Here is a tiny trained network, its code and every weight. The questions are about switching its units off for an input and a class, where a switched-off unit gives its printed mean instead of its output.

import numpy as np


def w(rows, s, z=0):
    codes = np.array(rows[::2]) - 128.0
    scale = np.full(codes.shape[1], s)
    scale[-1] = z or s
    return codes * scale


def f(y):
    return y / 2 * (1 + np.tanh(0.7978845608 * (y + 0.044715 * y**3)))


def log_softmax(a):
    a = a - a.max(-1, keepdims=True)
    return a - np.log(np.exp(a).sum(-1, keepdims=True))


def net(x, mask):
    res = np.array(x, float).reshape(1, 8) / 4 @ E
    y = f(res @ A[0][:, :-1].T + A[0][:, -1])
    res = res + np.where(mask, y, B[0][:, -1]) @ B[0][:, :-1]
    return log_softmax(res[-1] @ U[:, :-1].T + U[:, -1])


A, B = {}, {}
E = w([
[91,76,124,136,249,86,172],'x0',
[90,80,106,55,106,78,79],'x1',
[128,119,130,128,124,136,133],'x2',
[129,127,127,128,127,131,130],'x3',
[136,132,126,124,134,125,123],'x4',
[122,130,133,129,124,125,130],'x5',
[66,169,139,88,179,208,96],'x6',
[127,127,128,129,129,130,129],'x7',
],0.013)
A[0] = w([
[127,91,116,18,92,92,80,67],'n0',
[173,178,159,199,148,180,159,95],'n1',
[171,177,147,189,159,171,212,77],'n2',
[153,113,120,153,108,92,156,3],'n3',
[188,81,128,176,97,42,179,121],'n4',
[178,92,146,166,70,78,131,105],'n5',
[63,152,164,92,176,208,88,89],'n6',
[183,172,138,117,35,199,57,42],'n7',
[72,48,51,61,133,57,68,50],'n8',
[105,61,136,132,255,95,188,112],'n9',
[84,179,149,75,159,201,82,84],'n10',
[84,77,107,143,230,93,194,69],'n11',
[153,163,127,205,146,162,211,79],'n12',
[147,151,138,226,154,177,170,68],'n13',
[62,174,137,84,186,239,83,80],'n14',
],0.0078,0.0025)
B[0] = w([
[82,142,166,87,167,154,90,185],'n0',
[91,120,164,81,166,128,85,184],'n1',
[72,94,176,66,154,109,87,192],'n2',
[138,105,125,148,138,110,152,142],'n3',
[150,68,86,148,175,80,192,200],'n4',
[157,116,86,159,146,99,170,176],'n5',
[191,73,87,174,170,79,175,193],'n6',
[143,195,131,179,52,203,130,205],'n7',
[71,103,175,71,163,132,67,207],'n8',
[159,219,115,163,1,190,120,248],'n9',
[167,98,104,163,148,75,185,185],'n10',
[128,218,100,161,67,215,129,229],'n11',
[90,102,169,77,177,129,85,185],'n12',
[81,98,170,70,156,140,89,183],'n13',
[157,85,72,155,166,64,167,210],'n14',
],0.0091,0.012)
U = w([
[136,255,110,163,11,205,137,249],'0',
[161,43,62,162,162,42,242,89],'1',
[43,96,213,23,159,127,36,24],'2',
],0.0081,0.002)

Each question gives the input, the list of numbers given to net, and the class t.
The units are the neurons (one row each of A and B). Each row of codes is followed by its name. A weight is (code - 128) times the scale printed after its matrix; where a second scale follows, it is the last column's (A, B and U).
mask holds one flag per neuron, in row order. A switched-off neuron (its flag False) gives its mean, the last column of its row in B, instead of its output. The means were averaged over made-up inputs and are rounded, as every weight is.
A unit's drop is (log p(t) with every unit on - log p(t) with that unit switched off) / (log p(t) with every unit on - log p(t) with every unit switched off).
The circuit of an input: a set's keep is (log p(t) with only the set's units on - log p(t) with every unit switched off) / (log p(t) with every unit on - log p(t) with every unit switched off). Starting from the 12 units with the biggest drops (on a tie, the unit counted first), units are removed one at a time, each time the one whose removal leaves the highest keep (on an exact tie, the one counted first), for as long as the keep stays at least 0.8.
circuit, biggest first: the units of the circuit, biggest drop first
unit that matters most: the unit with the biggest drop
top k neurons: the k neurons with the biggest drops, biggest first
drop when u is switched off: that unit's drop, to one decimal
input [-1,8,2,-3,-8,-5,-6,6], class 2: circuit, biggest first	[n8]
input [-3,5,-7,5,-5,8,-6,-6], class 1: top 2 neurons	[n4, n5]
input [5,-1,8,6,8,7,4,-5], class 0: top 3 neurons	[n9, n11, n4]
input [6,-3,-4,-4,-4,-2,7,-2], class 1: top 3 neurons	[n14, n6, n10]
input [5,-6,1,-5,2,-4,-1,-7], class 2: top 4 neurons	[n2, n12, n13, n7]
input [8,-6,6,7,-8,1,1,-6], class 0: top 2 neurons	[n9, n11]
input [-2,-7,-7,8,-3,-8,-7,-1], class 1: top 2 neurons	[n4, n5]
input [8,2,-8,5,6,-5,8,4], class 0: top 3 neurons	[n9, n11, n4]
input [0,-7,-5,-1,-5,5,7,7], class 1: top 4 neurons	[n14, n6, n10, n8]
input [6,-1,5,6,0,6,4,5], class 0: top 2 neurons	[n9, n11]
input [-5,6,-6,-6,-4,3,2,-7], class 2: top 4 neurons	[n9, n11, n0, n8]
input [7,0,6,-5,3,-8,8,0], class 1: top 3 neurons	[n14, n6, n10]
input [2,3,-4,-1,-8,-5,7,-4], class 1: drop when n6 is switched off	0.0
input [3,-4,6,1,5,-1,-2,2], class 2: unit that matters most	n7
input [1,6,1,-4,-7,1,-4,5], class 2: drop when n14 is switched off	0.1
input [-4,-7,-7,-4,-3,5,6,2], class 2: drop when n2 is switched off	0.2
